Below are the code and all the weights of a small trained network. Each question names an input and a target symbol and asks about switching units off, where a switched-off unit gives its printed mean instead of its output.

import numpy as np


def w(rows, s, z=0):
    codes = np.array(rows[::2]) - 128.0
    scale = np.full(codes.shape[1], s)
    scale[-1] = z or s
    return codes * scale


def norm(h):
    return h / np.sqrt((h * h).mean(-1, keepdims=True) + 1e-5)


def f(y):
    return np.maximum(y, 0)


def softmax(a):
    e = np.exp(a - a.max(-1, keepdims=True))
    return e / e.sum(-1, keepdims=True)


def log_softmax(a):
    a = a - a.max(-1, keepdims=True)
    return a - np.log(np.exp(a).sum(-1, keepdims=True))


def net(x, mask):
    ids = ['Δβλμπσφ'.index(c) for c in x.split()]
    T = len(ids)
    res = E[ids] + P[:T]
    u = 0
    for l in range(2):
        q, k, v = (norm(res) @ M[l].T for M in (Q, K, V))
        z = softmax(np.where(np.tri(T) > 0, q @ k.T / 2**0.5, -1e9)) @ v
        res = res + np.where(mask[u], z, O[l][:, -1]) @ O[l][:, :-1]
        u += 1
        y = f(norm(res) @ A[l][:, :-1].T + A[l][:, -1])
        res = res + np.where(mask[u : u + 16], y, B[l][:, -1]) @ B[l][:, :-1]
        u += 16
    return log_softmax(norm(res)[-1] @ U[:, :-1].T + U[:, -1])


Q, K, V, O, A, B = {}, {}, {}, {}, {}, {}
E = w([
[100,101,133,237,149,207,2,117,169,128],'Δ',
[137,119,109,93,131,95,137,95,33,111],'β',
[179,177,106,108,87,77,154,148,130,92],'λ',
[136,224,178,112,112,134,132,76,174,201],'μ',
[77,88,189,77,109,37,130,104,163,173],'π',
[191,124,184,50,187,152,126,120,180,131],'σ',
[110,78,16,201,147,166,137,125,196,117],'φ',
],0.019)
P = w([
[160,96,132,30,5,171,150,109,97,95],'0',
[178,128,148,114,174,78,153,74,145,71],'1',
[138,110,126,78,104,100,131,66,157,38],'2',
[191,105,99,60,72,145,101,123,139,138],'3',
[150,159,106,99,232,84,103,139,125,130],'4',
[152,134,151,175,176,54,155,80,111,83],'5',
[77,135,107,34,56,205,162,123,126,37],'6',
[30,175,137,106,129,127,164,167,117,23],'7',
[141,173,95,143,231,41,98,179,93,186],'8',
[196,112,110,162,87,90,145,97,137,141],'9',
[157,128,109,164,192,47,152,105,120,115],'10',
[31,184,101,103,172,146,155,182,109,104],'11',
],0.013)
Q[0] = w([
[153,77,147,118,6,191,141,84,129,107],'L0H0',
[219,86,138,174,130,82,119,35,144,135],'L0H0',
],0.017)
K[0] = w([
[141,104,89,61,59,174,94,144,125,161],'L0H0',
[48,127,183,112,74,190,181,78,152,2],'L0H0',
],0.015)
V[0] = w([
[163,254,147,127,105,150,221,50,58,143],'L0H0',
[43,100,170,100,179,84,60,40,64,145],'L0H0',
],0.0065)
O[0] = w([
[86,210,161,141,135,227,234,50,85,56,254],'L0H0',
[178,110,54,20,2,193,128,6,138,198,69],'L0H0',
],0.0089,0.0034)
A[0] = w([
[175,182,56,194,97,77,94,123,76,165,86],'L0N0',
[205,91,102,108,27,143,130,131,142,179,47],'L0N1',
[119,151,63,121,238,117,178,155,145,172,130],'L0N2',
[137,105,91,58,68,165,198,112,144,200,84],'L0N3',
[64,81,234,126,126,122,175,147,131,191,132],'L0N4',
[115,221,88,137,26,106,137,167,117,92,152],'L0N5',
[192,122,11,92,168,192,157,216,156,106,203],'L0N6',
[17,80,236,110,188,145,208,51,152,112,154],'L0N7',
[94,127,152,164,161,88,41,238,114,125,1],'L0N8',
[166,57,181,143,25,195,89,236,25,138,11],'L0N9',
[83,193,138,194,184,150,78,152,60,83,50],'L0N10',
[75,98,166,204,83,190,109,149,57,158,94],'L0N11',
[115,85,56,94,97,143,115,90,27,73,94],'L0N12',
[89,140,199,157,207,127,212,201,98,120,86],'L0N13',
[79,92,7,125,124,89,143,254,105,191,115],'L0N14',
[111,116,113,138,62,147,70,44,141,115,114],'L0N15',
],0.008,0.0057)
B[0] = w([
[82,110,145,112,175,128,130,95,146,83,171],'L0N0',
[125,175,125,88,166,58,151,168,137,107,169],'L0N1',
[105,98,165,97,72,141,163,115,113,72,194],'L0N2',
[181,126,86,143,143,46,170,188,157,185,190],'L0N3',
[113,190,128,141,112,76,183,59,106,112,155],'L0N4',
[102,94,142,147,204,58,139,63,99,103,246],'L0N5',
[91,121,118,162,133,72,189,94,123,110,242],'L0N6',
[161,128,111,131,87,121,146,129,115,223,255],'L0N7',
[109,175,128,188,158,121,113,138,121,239,166],'L0N8',
[133,102,178,50,140,156,159,1,180,41,134],'L0N9',
[157,170,186,163,139,193,187,138,161,171,208],'L0N10',
[83,123,162,83,173,222,115,88,140,155,145],'L0N11',
[180,139,127,141,193,152,133,143,120,217,204],'L0N12',
[164,79,162,130,109,96,158,177,94,163,241],'L0N13',
[130,68,144,111,134,111,166,72,170,108,185],'L0N14',
[174,147,106,163,162,136,43,177,108,191,182],'L0N15',
],0.009,0.0065)
Q[1] = w([
[100,159,170,100,4,227,1,197,52,59],'L1H0',
[102,136,105,31,170,33,230,114,133,179],'L1H0',
],0.0085)
K[1] = w([
[126,156,128,9,76,63,190,112,86,94],'L1H0',
[109,100,89,162,144,171,108,114,172,121],'L1H0',
],0.012)
V[1] = w([
[73,15,29,188,200,206,193,101,254,102],'L1H0',
[108,170,238,52,198,183,70,129,122,144],'L1H0',
],0.0075)
O[1] = w([
[187,39,192,228,195,166,183,61,254,204,253],'L1H0',
[152,150,47,39,110,230,24,129,231,138,114],'L1H0',
],0.0099,0.0064)
A[1] = w([
[170,154,180,36,96,138,97,165,148,114,70],'L1N0',
[117,81,137,139,201,224,146,120,153,94,104],'L1N1',
[128,119,164,157,98,170,87,75,194,158,116],'L1N2',
[77,217,81,120,119,102,82,152,128,119,110],'L1N3',
[120,93,90,131,113,159,112,148,21,144,40],'L1N4',
[72,81,207,196,178,57,86,167,181,122,58],'L1N5',
[79,73,156,115,20,86,70,141,75,145,33],'L1N6',
[92,151,113,159,138,80,150,124,117,1,35],'L1N7',
[75,127,96,144,146,161,74,214,119,122,91],'L1N8',
[136,114,188,191,162,142,127,175,143,196,126],'L1N9',
[116,124,210,183,143,162,176,170,152,129,3],'L1N10',
[113,111,96,107,141,89,115,146,151,128,121],'L1N11',
[121,112,138,62,148,89,129,161,114,77,72],'L1N12',
[148,118,132,98,108,126,208,131,85,114,75],'L1N13',
[97,146,165,141,156,133,139,171,72,159,159],'L1N14',
[97,175,161,144,93,175,207,63,95,119,102],'L1N15',
],0.015,0.0064)
B[1] = w([
[101,51,138,176,63,164,91,112,173,135,151],'L1N0',
[118,183,166,139,106,97,138,134,117,123,202],'L1N1',
[121,134,132,79,125,105,124,139,44,69,189],'L1N2',
[128,138,197,171,155,140,167,110,138,93,167],'L1N3',
[200,99,22,132,135,184,177,101,65,240,150],'L1N4',
[120,126,118,131,181,218,124,171,91,184,225],'L1N5',
[101,142,46,181,126,10,59,176,158,198,138],'L1N6',
[87,163,156,97,175,38,170,121,114,80,172],'L1N7',
[54,106,152,97,196,51,149,103,112,129,146],'L1N8',
[80,113,141,119,208,133,150,145,151,130,249],'L1N9',
[156,27,102,179,126,70,167,62,89,204,217],'L1N10',
[104,146,196,143,94,180,89,146,116,122,157],'L1N11',
[105,107,158,112,131,168,104,122,146,86,163],'L1N12',
[138,109,106,70,171,135,60,126,120,108,200],'L1N13',
[193,122,75,90,98,146,132,83,171,117,195],'L1N14',
[118,142,146,214,124,146,63,153,175,118,221],'L1N15',
],0.013,0.012)
U = w([
[93,47,107,103,76,161,42,68,113,63,27],'Δ',
[165,179,20,73,61,196,208,38,40,116,137],'β',
[95,93,135,184,107,133,189,64,92,152,247],'λ',
[138,254,159,188,37,187,125,115,116,108,100],'μ',
[119,155,48,157,34,42,88,149,100,156,70],'π',
[84,194,138,57,109,105,194,86,52,26,136],'σ',
[50,182,80,118,140,205,119,228,61,121,20],'φ',
],0.0058,0.0012)

Each question gives the input, a string of symbols that net reads in full, and the target symbol t.
The units are the heads (2 rows each of Q, K, V and O) and the neurons (one row each of A and B). Each row of codes is followed by its name. A weight is (code - 128) times the scale printed after its matrix; where a second scale follows, it is the last column's (O, A, B and U).
mask holds one flag per unit, layer by layer, with each layer's heads first. A switched-off unit (its flag False) gives its mean, the last column of its rows in O or B, instead of its output. The means were averaged over made-up inputs and are rounded, as every weight is.
A unit's drop is (log p(t) with every unit on - log p(t) with that unit switched off) / (log p(t) with every unit on - log p(t) with every unit switched off).
The circuit of an input: a set's keep is (log p(t) with only the set's units on - log p(t) with every unit switched off) / (log p(t) with every unit on - log p(t) with every unit switched off). Starting from the 12 units with the biggest drops (on a tie, the unit counted first), units are removed one at a time, each time the one whose removal leaves the highest keep (on an exact tie, the one counted first), for as long as the keep stays at least 0.8.
circuit, biggest first: the units of the circuit, biggest drop first
top k neurons: the k neurons with the biggest drops, biggest first
top k neurons in layer l: the k neurons of layer l with the biggest drops, biggest first
input β λ μ Δ, target β: circuit, biggest first	(L1H0; L1N4)
input μ β λ Δ, target μ: circuit, biggest first	(L0H0; L1N15; L1N1)
input π π λ λ λ λ, target σ: circuit, biggest first	(L1H0; L1N7)
input π σ φ φ Δ μ λ π, target Δ: top neuron	(L0N13)
input λ λ μ β σ β σ, target Δ: circuit, biggest first	(L1N0; L1H0)
input Δ μ π λ β, target μ: circuit, biggest first	(L0H0; L1N15; L1N10; L1N9)
input λ Δ σ π λ λ μ φ σ λ, target μ: circuit, biggest first	(L0H0; L1N15; L1N9)
input φ π Δ, target φ: circuit, biggest first	(L0H0; L1N5)
input β λ μ π β, target β: circuit, biggest first	(L1H0; L1N4; L1N14)
input β β σ λ β λ π, target π: circuit, biggest first	(L1H0; L0N7; L1N6)
input Δ β λ, target Δ: top 2 neurons in layer 0	(L0N9; L0N11)
input Δ π λ μ λ φ σ, target μ: top 2 neurons in layer 0	(L0N15; L0N2)
input Δ λ λ λ φ σ φ β β π, target φ: top 2 neurons	(L1N5; L1N10)
input λ φ β λ μ β φ Δ φ φ, target φ: top 3 neurons in layer 1	(L1N5; L1N10; L1N2)
input μ β λ φ β λ Δ λ, target β: circuit, biggest first	(L0H0)
input β Δ β λ λ β μ π β π λ φ, target β: top 3 neurons	(L1N15; L0N15; L1N9)
input Δ β β λ Δ β μ φ β π σ, target φ: top 2 neurons	(L1N5; L0N15)
input β μ λ, target σ: top 2 neurons	(L1N7; L0N5)
input λ σ β λ μ Δ β λ, target μ: top 2 neurons	(L1N15; L0N11)
input λ σ μ Δ σ σ, target μ: top neuron	(L1N10)
input β λ β Δ λ σ β λ π, target σ: top 3 neurons	(L1N2; L1N10; L0N4)
input π β λ β λ λ λ λ λ λ μ, target μ: top 3 neurons	(L1N15; L0N6; L0N14)
input β β β λ λ Δ φ λ λ φ, target φ: top 2 neurons	(L1N5; L0N15)
input β λ β λ λ Δ μ μ σ β β φ, target σ: top 2 neurons	(L0N15; L1N10)
